Below are the code and all the weights of a small trained network. Each question names an input and a target symbol and asks about switching units off, where a switched-off unit gives its printed mean instead of its output.

import numpy as np


def w(rows, s, z=0):
    codes = np.array(rows[::2]) - 128.0
    scale = np.full(codes.shape[1], s)
    scale[-1] = z or s
    return codes * scale


def norm(h):
    return h / np.sqrt((h * h).mean(-1, keepdims=True) + 1e-5)


def f(y):
    return np.maximum(y, 0)


def softmax(a):
    e = np.exp(a - a.max(-1, keepdims=True))
    return e / e.sum(-1, keepdims=True)


def log_softmax(a):
    a = a - a.max(-1, keepdims=True)
    return a - np.log(np.exp(a).sum(-1, keepdims=True))


def net(x, mask):
    ids = ['Παβγεζημξτ'.index(c) for c in x.split()]
    T = len(ids)
    res = E[ids] + P[:T]
    u = 0
    for l in range(2):
        q, k, v = (norm(res) @ M[l].T for M in (Q, K, V))
        z = softmax(np.where(np.tri(T) > 0, q @ k.T / 2**0.5, -1e9)) @ v
        res = res + np.where(mask[u], z, O[l][:, -1]) @ O[l][:, :-1]
        u += 1
        y = f(norm(res) @ A[l][:, :-1].T + A[l][:, -1])
        res = res + np.where(mask[u : u + 4], y, B[l][:, -1]) @ B[l][:, :-1]
        u += 4
    return log_softmax(norm(res)[-1] @ U[:, :-1].T + U[:, -1])


Q, K, V, O, A, B = {}, {}, {}, {}, {}, {}
E = w([
[250,139,74,42],'Π',
[116,110,97,118],'α',
[115,109,98,114],'β',
[110,89,140,132],'γ',
[150,126,116,127],'ε',
[89,104,146,105],'ζ',
[129,156,118,131],'η',
[129,156,113,113],'μ',
[147,123,137,128],'ξ',
[115,132,118,139],'τ',
],0.022)
P = w([
[126,141,226,227],'0',
[128,145,120,141],'1',
[108,140,120,135],'2',
[98,138,115,137],'3',
[17,9,77,94],'4',
[10,1,72,99],'5',
],0.0032)
Q[0] = w([
[45,68,162,124],'0.h1',
[148,152,105,255],'0.h1',
],0.0093)
K[0] = w([
[124,158,77,11],'0.h1',
[77,127,123,178],'0.h1',
],0.011)
V[0] = w([
[26,184,111,20],'0.h1',
[191,69,2,85],'0.h1',
],0.0038)
O[0] = w([
[150,205,247,65,40],'0.h1',
[255,165,139,199,250],'0.h1',
],0.0045,0.0021)
A[0] = w([
[80,47,187,231,149],'0.n1',
[253,213,130,175,1],'0.n2',
[45,219,81,84,183],'0.n3',
[7,193,124,178,2],'0.n4',
],0.0055,0.002)
B[0] = w([
[172,133,34,84,201],'0.n1',
[3,87,233,151,201],'0.n2',
[187,22,149,169,252],'0.n3',
[90,167,42,66,182],'0.n4',
],0.0064,0.0028)
Q[1] = w([
[102,56,173,226],'1.h1',
[125,111,254,234],'1.h1',
],0.0063)
K[1] = w([
[86,211,236,115],'1.h1',
[254,151,193,91],'1.h1',
],0.0075)
V[1] = w([
[1,120,117,145],'1.h1',
[84,160,90,194],'1.h1',
],0.0075)
O[1] = w([
[231,91,162,37,100],'1.h1',
[253,147,133,135,254],'1.h1',
],0.0048,0.00082)
A[1] = w([
[62,29,106,191,128],'1.n1',
[145,178,2,75,112],'1.n2',
[154,53,130,165,5],'1.n3',
[169,240,115,234,10],'1.n4',
],0.0053,0.0011)
B[1] = w([
[149,118,207,162,243],'1.n1',
[72,174,157,99,253],'1.n2',
[144,60,106,144,196],'1.n3',
[254,145,153,186,148],'1.n4',
],0.0091,0.0041)
U = w([
[217,183,128,63,158],'Π',
[215,153,91,208,143],'α',
[99,175,137,169,190],'β',
[132,119,167,130,86],'γ',
[60,90,8,178,3],'ε',
[102,115,177,56,81],'ζ',
[146,109,99,84,48],'η',
[140,95,206,130,106],'μ',
[50,110,147,155,190],'ξ',
[75,147,64,84,241],'τ',
],0.015,0.004)

Each question gives the input, a string of symbols that net reads in full, and the target symbol t.
The units are the heads (2 rows each of Q, K, V and O) and the neurons (one row each of A and B). Each row of codes is followed by its name. A weight is (code - 128) times the scale printed after its matrix; where a second scale follows, it is the last column's (O, A, B and U).
mask holds one flag per unit, layer by layer, with each layer's heads first. A switched-off unit (its flag False) gives its mean, the last column of its rows in O or B, instead of its output. The means were averaged over made-up inputs and are rounded, as every weight is.
A unit's drop is (log p(t) with every unit on - log p(t) with that unit switched off) / (log p(t) with every unit on - log p(t) with every unit switched off).
The circuit of an input: a set's keep is (log p(t) with only the set's units on - log p(t) with every unit switched off) / (log p(t) with every unit on - log p(t) with every unit switched off). Starting from all 10 units, units are removed one at a time, each time the one whose removal leaves the highest keep (on an exact tie, the one counted first), for as long as the keep stays at least 0.8.
circuit, biggest first: the units of the circuit, biggest drop first
unit that matters most: the unit with the biggest drop
top k neurons: the k neurons with the biggest drops, biggest first
k most important neurons of layer l: the k neurons of layer l with the biggest drops, biggest first
input β μ α, target μ: circuit, biggest first : (0.h1 0.n1)
input γ ξ ε, target τ: circuit, biggest first : (0.h1 0.n3 1.n2)
input ε η ε ε α η, target α: unit that matters most : 0.n3
input γ Π ξ ε ε τ, target τ: top 4 neurons : (0.n1 0.n3 1.n2 0.n4)
input τ ε ε α η, target α: top 2 neurons : (0.n3 0.n1)
input μ ε ε ξ, target ξ: circuit, biggest first : (0.n3 1.h1)
input ξ μ γ α, target μ: circuit, biggest first : (1.n1 0.h1)
input ε ε ε α ξ, target α: circuit, biggest first : (0.h1 0.n1)
input η η η, target Π: top 2 neurons : (0.n4 0.n1)
input η ε ε, target Π: circuit, biggest first : (0.n4 1.h1 0.n3 0.h1)
input ε ε γ, target ε: top 4 neurons : (0.n1 0.n2 0.n3 1.n4)
input μ ε μ, target ξ: 2 most important neurons of layer 0 : (0.n3 0.n2)
input ε μ μ, target α: circuit, biggest first : (1.h1 1.n4)
input μ Π ε η, target ξ: unit that matters most : 0.n2
input μ α η, target ξ: circuit, biggest first : (0.h1 0.n3 1.h1)
input μ γ ξ, target ξ: top 3 neurons : (0.n3 0.n2 0.n4)
input β α α, target β: 2 most important neurons of layer 0 : (0.n2 0.n3)
input μ η α μ ε ε, target μ: 3 most important neurons of layer 0 : (0.n3 0.n2 0.n4)
input μ η ε, target ξ: 2 most important neurons of layer 0 : (0.n2 0.n3)
input ζ α ε, target ζ: top 2 neurons : (0.n3 1.n1)
input ξ ε η, target ε: unit that matters most : 0.h1
input γ β α α γ μ, target μ: 2 most important neurons of layer 0 : (0.n3 0.n1)
input α ε ξ τ, target τ: top 2 neurons : (0.n4 1.n2)
input η η ξ, target Π: 2 most important neurons of layer 0 : (0.n4 0.n1)
input μ η ε μ, target ξ: top 4 neurons : (0.n3 0.n2 0.n1 0.n4)
